Here is a tiny trained network, its code and every weight. The questions are about switching its units off for an input and a target symbol, where a switched-off unit gives its printed mean instead of its output.

import numpy as np


def w(rows, s, z=0):
    codes = np.array(rows[::2]) - 128.0
    scale = np.full(codes.shape[1], s)
    scale[-1] = z or s
    return codes * scale


def softmax(a):
    e = np.exp(a - a.max(-1, keepdims=True))
    return e / e.sum(-1, keepdims=True)


def log_softmax(a):
    a = a - a.max(-1, keepdims=True)
    return a - np.log(np.exp(a).sum(-1, keepdims=True))


def net(x, mask):
    ids = ['ΠΦΨΩαβγδεηξστ'.index(c) for c in x.split()]
    T = len(ids)
    res = E[ids] + P[:T]
    u = 0
    for l in range(3):
        r = res
        for j in range(2):
            rows = slice(3 * j, 3 * j + 3)
            q, k, v = (r @ M[l][rows].T for M in (Q, K, V))
            z = softmax(np.where(np.tri(T) > 0, q @ k.T / 3**0.5, -1e9)) @ v
            o = O[l][rows]
            res = res + np.where(mask[u + j], z, o[:, -1]) @ o[:, :-1]
        u += 2
    return log_softmax(res[-1] @ U[:, :-1].T + U[:, -1])


Q, K, V, O = {}, {}, {}, {}
E = w([
[93,156,146,67,152,105,130,135,100,179],'Π',
[132,141,143,125,144,98,145,67,60,140],'Φ',
[111,132,129,119,108,122,162,58,100,132],'Ψ',
[95,151,175,99,93,154,134,77,71,185],'Ω',
[115,168,176,109,125,150,164,95,140,151],'α',
[82,60,140,131,135,66,162,136,147,183],'β',
[157,109,129,88,129,111,123,118,120,93],'γ',
[142,81,135,128,170,167,39,104,130,189],'δ',
[176,85,159,114,133,89,120,125,77,93],'ε',
[132,103,170,97,173,141,181,122,87,69],'η',
[132,80,200,68,96,181,139,166,87,186],'ξ',
[86,84,230,121,168,66,53,109,151,139],'σ',
[151,87,184,84,252,70,140,200,146,147],'τ',
],0.019)
P = w([
[71,220,23,255,85,105,112,171,113,76],'0',
[105,241,98,179,45,74,118,189,131,114],'1',
[116,221,114,164,59,85,115,174,141,114],'2',
[132,201,127,142,75,84,124,158,148,115],'3',
[144,178,138,126,93,97,128,137,155,115],'4',
[162,158,150,108,106,100,134,122,162,122],'5',
[172,136,161,88,119,113,136,103,170,127],'6',
[187,117,170,72,137,121,138,83,176,129],'7',
[197,95,185,54,150,128,150,70,186,134],'8',
[210,71,193,37,172,135,154,55,197,137],'9',
[225,55,201,22,180,136,161,31,204,138],'10',
[232,34,212,2,198,149,170,23,214,157],'11',
],0.0094)
Q[0] = w([
[105,94,116,133,129,87,84,139,161,148],'0.h1',
[118,146,149,140,103,123,134,84,150,143],'0.h1',
[150,173,153,79,120,169,180,175,122,97],'0.h1',
[108,131,78,162,167,198,122,107,128,104],'0.h2',
[121,3,74,170,115,157,130,192,120,70],'0.h2',
[158,175,140,106,92,118,112,109,199,78],'0.h2',
],0.041)
K[0] = w([
[94,177,104,196,148,150,110,200,135,124],'0.h1',
[80,129,114,97,147,180,116,104,111,112],'0.h1',
[179,104,180,2,163,131,161,60,180,133],'0.h1',
[150,198,17,123,95,127,70,145,152,124],'0.h2',
[16,225,97,202,132,88,142,202,25,164],'0.h2',
[165,52,177,72,149,139,69,153,75,65],'0.h2',
],0.026)
V[0] = w([
[129,137,97,137,150,154,142,147,169,161],'0.h1',
[194,164,124,155,140,125,138,104,114,188],'0.h1',
[135,124,150,169,122,162,137,118,144,118],'0.h1',
[138,64,137,139,126,115,99,156,76,100],'0.h2',
[89,134,143,122,147,106,155,97,50,160],'0.h2',
[204,125,193,252,104,130,179,128,146,143],'0.h2',
],0.018)
O[0] = w([
[145,42,77,153,118,109,80,79,17,90,3],'0.h1',
[132,58,76,45,122,137,51,217,190,36,207],'0.h1',
[168,136,79,103,171,36,127,174,80,189,86],'0.h1',
[253,79,164,139,103,45,115,185,98,84,195],'0.h2',
[141,69,105,170,141,178,62,94,34,138,182],'0.h2',
[112,92,198,135,87,212,83,122,215,15,118],'0.h2',
],0.0062,0.0038)
Q[1] = w([
[147,159,59,113,148,146,111,131,135,133],'1.h1',
[111,68,2,204,170,171,164,161,143,123],'1.h1',
[93,130,145,110,128,98,121,89,158,145],'1.h1',
[137,131,140,117,120,118,142,146,136,131],'1.h2',
[118,100,141,174,110,89,98,113,171,172],'1.h2',
[112,138,162,117,145,159,140,123,123,107],'1.h2',
],0.041)
K[1] = w([
[209,217,96,157,108,211,74,164,67,152],'1.h1',
[46,204,40,218,44,114,149,223,98,80],'1.h1',
[139,101,82,65,102,141,134,63,187,157],'1.h1',
[186,153,133,86,151,134,148,164,95,124],'1.h2',
[98,175,85,231,160,139,93,195,77,105],'1.h2',
[160,5,157,63,168,132,169,73,152,191],'1.h2',
],0.021)
V[1] = w([
[217,161,127,107,64,146,91,44,135,122],'1.h1',
[66,140,172,102,125,31,90,68,137,97],'1.h1',
[110,160,97,45,84,72,220,128,107,99],'1.h1',
[171,113,86,146,152,246,180,177,87,131],'1.h2',
[99,38,93,152,90,49,255,139,168,75],'1.h2',
[105,110,92,127,37,78,191,40,153,162],'1.h2',
],0.0095)
O[1] = w([
[18,81,93,119,158,84,174,179,57,63,153],'1.h1',
[120,131,7,119,106,190,175,102,111,180,253],'1.h1',
[141,168,122,69,217,95,38,160,59,103,107],'1.h1',
[71,173,126,121,210,76,148,151,31,177,55],'1.h2',
[209,173,148,83,61,205,34,64,156,228,117],'1.h2',
[135,121,254,112,131,75,6,84,128,117,99],'1.h2',
],0.0059,0.0053)
Q[2] = w([
[96,71,128,176,129,77,72,149,164,165],'2.h1',
[116,137,104,94,119,80,126,170,122,105],'2.h1',
[112,126,161,138,148,164,121,138,101,120],'2.h1',
[172,171,155,93,106,147,185,149,80,114],'2.h2',
[114,118,172,159,145,91,120,132,79,122],'2.h2',
[119,168,188,3,66,144,131,170,122,50],'2.h2',
],0.029)
K[2] = w([
[95,181,106,231,70,145,58,181,93,139],'2.h1',
[139,181,144,127,130,135,147,123,106,51],'2.h1',
[82,186,130,146,139,127,137,121,168,114],'2.h1',
[167,81,164,67,169,161,155,189,138,193],'2.h2',
[100,125,154,148,86,121,113,125,74,169],'2.h2',
[155,54,193,6,166,158,211,53,84,129],'2.h2',
],0.022)
V[2] = w([
[125,127,137,129,186,132,114,191,196,196],'2.h1',
[77,151,84,51,113,80,157,71,127,201],'2.h1',
[91,82,190,138,43,92,173,178,108,174],'2.h1',
[106,74,104,132,78,6,107,129,166,171],'2.h2',
[148,199,119,101,146,77,165,38,156,78],'2.h2',
[146,129,49,79,140,154,67,158,90,101],'2.h2',
],0.017)
O[2] = w([
[117,150,155,248,156,119,181,132,130,170,175],'2.h1',
[111,254,130,170,42,153,89,188,63,72,199],'2.h1',
[135,93,197,106,182,166,168,178,57,159,144],'2.h1',
[93,173,127,30,179,174,184,50,138,138,3],'2.h2',
[28,68,127,75,76,80,181,122,106,193,214],'2.h2',
[81,115,114,144,169,175,78,155,192,196,44],'2.h2',
],0.0089,0.0062)
U = w([
[3,106,187,193,141,164,133,104,179,30,183],'Π',
[113,90,170,94,119,176,130,190,220,119,68],'Φ',
[101,203,173,73,160,67,74,162,184,170,204],'Ψ',
[137,175,198,112,180,97,104,186,160,79,145],'Ω',
[137,93,155,148,109,45,97,147,85,158,61],'α',
[113,120,141,153,132,152,67,38,83,137,191],'β',
[77,96,242,158,111,187,67,129,150,160,110],'γ',
[78,97,77,165,177,187,121,100,119,113,202],'δ',
[133,148,150,189,126,128,150,131,191,153,148],'ε',
[106,170,133,153,163,111,116,133,81,166,117],'η',
[63,109,139,151,180,145,130,126,92,127,165],'ξ',
[95,144,211,120,106,114,187,140,183,94,2],'σ',
[155,117,57,119,74,210,165,172,104,153,59],'τ',
],0.0052,0.0043)

Each question gives the input, a string of symbols that net reads in full, and the target symbol t.
The units are the heads (3 rows each of Q, K, V and O). Each row of codes is followed by its name. A weight is (code - 128) times the scale printed after its matrix; where a second scale follows, it is the last column's (O and U).
mask holds one flag per head, layer by layer. A switched-off head (its flag False) gives its mean, the last column of its rows in O, instead of its output. The means were averaged over made-up inputs and are rounded, as every weight is.
A unit's drop is (log p(t) with every unit on - log p(t) with that unit switched off) / (log p(t) with every unit on - log p(t) with every unit switched off).
The circuit of an input: a set's keep is (log p(t) with only the set's units on - log p(t) with every unit switched off) / (log p(t) with every unit on - log p(t) with every unit switched off). Starting from all 6 units, units are removed one at a time, each time the one whose removal leaves the highest keep (on an exact tie, the one counted first), for as long as the keep stays at least 0.8.
circuit, biggest first: the units of the circuit, biggest drop first
unit that matters most: the unit with the biggest drop
which heads matter: for each layer, one digit per head in row order, 1 if its drop is at least 0.15 and else 0, layers parted by /
input α α Π α β σ σ γ Φ, target τ: circuit, biggest first -> 1.h1, 2.h1
input γ α σ τ γ η τ Ω, target ε: circuit, biggest first -> 2.h1, 1.h1
input Φ σ ε α τ Φ η α Ψ α Ω, target Π: unit that matters most -> 0.h2
input β α Ω η τ α γ α, target Ψ: which heads matter -> 11 / 10 / 01
input Φ η Π Π, target α: circuit, biggest first -> 2.h2, 0.h1
input Ψ β β Φ Π γ β Π, target Ψ: circuit, biggest first -> 0.h2, 1.h1
input α Ψ α Ψ σ, target α: circuit, biggest first -> 0.h2, 2.h2, 1.h1
input ε Ψ Ω, target Φ: circuit, biggest first -> 0.h2, 2.h1
input β δ η α γ, target α: circuit, biggest first -> 2.h2, 0.h1, 1.h1
input Ω γ Ω γ γ ξ δ Π, target Ω: which heads matter -> 01 / 00 / 01
input η α τ γ Φ β ξ, target Ω: which heads matter -> 00 / 00 / 01
input β ξ α Φ η, target α: which heads matter -> 10 / 10 / 01
input γ γ Π δ Φ δ α, target σ: which heads matter -> 00 / 10 / 01
input Ω Ω Ω τ Ω β γ σ, target Ω: circuit, biggest first -> 0.h2, 2.h2, 1.h2
input γ α ε β β β Φ Ω σ δ, target γ: which heads matter -> 00 / 11 / 11
input β Φ γ γ α β δ, target β: circuit, biggest first -> 0.h2, 0.h1, 2.h2, 1.h2
input τ α Φ γ σ, target τ: circuit, biggest first -> 1.h1, 1.h2
input σ δ ε γ α γ ξ γ ε, target Ω: which heads matter -> 00 / 10 / 01
input Φ τ γ ε β, target Φ: which heads matter -> 11 / 00 / 10
input α δ ξ Π ε Φ, target Φ: circuit, biggest first -> 0.h1, 0.h2, 2.h1
input α δ α α α, target Π: which heads matter -> 01 / 01 / 00
input Ψ β ξ Π σ α, target τ: which heads matter -> 00 / 10 / 10
input η γ α, target α: which heads matter -> 10 / 11 / 01
input Φ β δ Φ Φ α Ψ β γ η, target α: which heads matter -> 10 / 00 / 01
input β Φ η Φ α β α, target γ: circuit, biggest first -> 1.h2, 2.h1
